Below are the code and all the weights of a small trained network. Each question names an input and a class and asks about switching units off, where a switched-off unit gives its printed mean instead of its output.

import numpy as np


def w(rows, s, z=0):
    codes = np.array(rows[::2]) - 128.0
    scale = np.full(codes.shape[1], s)
    scale[-1] = z or s
    return codes * scale


def f(y):
    return np.maximum(y, 0)


def log_softmax(a):
    a = a - a.max(-1, keepdims=True)
    return a - np.log(np.exp(a).sum(-1, keepdims=True))


def net(x, mask):
    res = np.array(x, float).reshape(1, 7) / 4 @ E
    y = f(res @ A[0][:, :-1].T + A[0][:, -1])
    res = res + np.where(mask, y, B[0][:, -1]) @ B[0][:, :-1]
    return log_softmax(res[-1] @ U[:, :-1].T + U[:, -1])


A, B = {}, {}
E = w([
[51,83,57,159,156,52],'x0',
[128,128,129,131,129,127],'x1',
[129,128,128,129,128,125],'x2',
[169,207,3,129,115,153],'x3',
[203,27,99,216,97,174],'x4',
[170,168,154,193,236,101],'x5',
[218,68,101,20,181,52],'x6',
],0.0044)
A[0] = w([
[39,242,167,26,156,94,50],'N0',
[89,67,197,121,150,134,94],'N1',
[173,108,104,78,141,100,86],'N2',
[167,77,120,185,127,156,94],'N3',
[87,124,155,119,134,115,106],'N4',
[164,146,134,182,174,106,99],'N5',
[184,156,172,134,125,191,138],'N6',
[180,48,107,193,114,161,85],'N7',
[184,48,106,186,93,157,101],'N8',
[117,95,192,141,123,103,92],'N9',
[114,83,200,135,133,116,80],'N10',
[166,86,99,62,152,109,69],'N11',
[117,105,165,128,133,121,89],'N12',
[138,171,54,125,131,149,90],'N13',
[185,189,177,225,238,90,96],'N14',
[156,192,27,131,126,145,93],'N15',
[90,72,204,110,139,115,86],'N16',
[62,168,145,192,109,196,55],'N17',
[112,90,184,129,136,123,84],'N18',
[105,78,199,107,125,119,95],'N19',
[157,174,55,123,120,146,83],'N20',
[101,85,110,70,54,148,100],'N21',
[100,123,138,135,139,129,254],'N22',
[172,66,111,178,104,156,81],'N23',
[232,186,210,72,80,189,66],'N24',
[21,69,27,185,157,28,87],'N25',
[45,184,152,247,89,172,76],'N26',
[157,172,41,122,124,146,75],'N27',
[210,79,117,46,179,80,82],'N28',
[76,93,102,57,2,153,84],'N29',
],0.0092,0.0075)
B[0] = w([
[132,255,161,107,224,16,178],'N0',
[142,123,131,217,115,127,153],'N1',
[131,106,144,101,61,89,152],'N2',
[132,191,136,104,155,98,156],'N3',
[148,144,111,164,125,124,139],'N4',
[148,86,95,101,162,136,147],'N5',
[74,149,143,116,126,204,180],'N6',
[125,213,138,105,179,77,168],'N7',
[125,208,139,115,187,70,178],'N8',
[127,122,123,199,119,118,144],'N9',
[128,119,128,212,124,110,144],'N10',
[122,94,139,94,51,84,153],'N11',
[132,121,128,169,124,118,133],'N12',
[143,122,128,208,113,133,150],'N13',
[142,5,64,91,219,144,183],'N14',
[149,121,128,243,104,137,169],'N15',
[134,122,112,225,117,129,153],'N16',
[114,74,134,74,49,54,162],'N17',
[132,119,131,192,124,117,140],'N18',
[130,129,117,212,122,139,151],'N19',
[134,119,135,218,118,123,151],'N20',
[143,63,93,107,194,137,163],'N21',
[211,220,32,84,59,239,254],'N22',
[125,191,150,111,171,89,156],'N23',
[18,116,209,111,130,211,176],'N24',
[28,129,234,95,143,237,185],'N25',
[138,80,158,74,14,34,193],'N26',
[135,119,133,227,122,115,152],'N27',
[133,105,132,79,1,59,181],'N28',
[171,24,73,88,230,128,177],'N29',
],0.026,0.0073)
U = w([
[136,85,144,88,40,52,96],'0',
[142,209,149,115,200,58,93],'1',
[155,105,120,254,111,131,108],'2',
[155,139,99,105,118,160,254],'3',
[49,111,189,104,139,195,98],'4',
[163,36,71,93,201,127,104],'5',
],0.0063,0.0081)

Each question gives the input, the list of numbers given to net, and the class t.
The units are the neurons (one row each of A and B). Each row of codes is followed by its name. A weight is (code - 128) times the scale printed after its matrix; where a second scale follows, it is the last column's (A, B and U).
mask holds one flag per neuron, in row order. A switched-off neuron (its flag False) gives its mean, the last column of its row in B, instead of its output. The means were averaged over made-up inputs and are rounded, as every weight is.
A unit's drop is (log p(t) with every unit on - log p(t) with that unit switched off) / (log p(t) with every unit on - log p(t) with every unit switched off).
The circuit of an input: a set's keep is (log p(t) with only the set's units on - log p(t) with every unit switched off) / (log p(t) with every unit on - log p(t) with every unit switched off). Starting from the 12 units with the biggest drops (on a tie, the unit counted first), units are removed one at a time, each time the one whose removal leaves the highest keep (on an exact tie, the one counted first), for as long as the keep stays at least 0.8.
units of the circuit, in order: the units of the circuit, biggest drop first
unit that matters most: the unit with the biggest drop
top k neurons: the k neurons with the biggest drops, biggest first
drop when u is switched off: that unit's drop, to one decimal
input [5,0,-3,2,5,-5,1], class 1: unit that matters most => N8
input [-1,-6,-3,4,-4,-8,-7], class 5: top 3 neurons => N29, N21, N28
input [7,7,-4,-8,0,7,-3], class 2: units of the circuit, in order => N1, N16
input [-8,6,4,-5,2,-1,-8], class 0: top 3 neurons => N26, N17, N25
input [0,1,-3,7,-6,-3,-8], class 0: top 2 neurons => N26, N17
input [-3,-2,2,7,-6,0,6], class 2: units of the circuit, in order => N15, N27
input [-5,0,3,-7,-3,8,7], class 5: top 2 neurons => N14, N26
input [-2,-1,0,7,5,-8,-6], class 5: top 3 neurons => N29, N21, N28
input [-3,-5,4,-3,8,8,3], class 1: top 4 neurons => N7, N8, N3, N23
input [-7,-4,7,5,0,-4,-4], class 4: top 2 neurons => N24, N6
input [-7,-1,-3,-1,-7,3,-5], class 1: top 2 neurons => N0, N25
input [-7,1,1,5,7,4,3], class 1: units of the circuit, in order => N8, N7
input [4,3,5,-3,-3,-5,-1], class 5: top 4 neurons => N29, N21, N24, N6
input [-5,-3,4,0,-3,-3,1], class 4: units of the circuit, in order => N24
input [4,-6,3,0,-8,-8,-5], class 1: top 2 neurons => N0, N14
input [1,4,5,-6,-6,1,4], class 1: top 2 neurons => N0, N15
input [-3,0,8,2,7,1,4], class 1: drop when N8 is switched off => 0.1
input [8,-3,8,-1,-7,4,1], class 4: drop when N25 is switched off => 3.2
input [-7,-5,6,-6,2,4,5], class 4: drop when N15 is switched off => 0.3
input [-3,4,-5,-7,7,-8,-5], class 5: units of the circuit, in order => N29
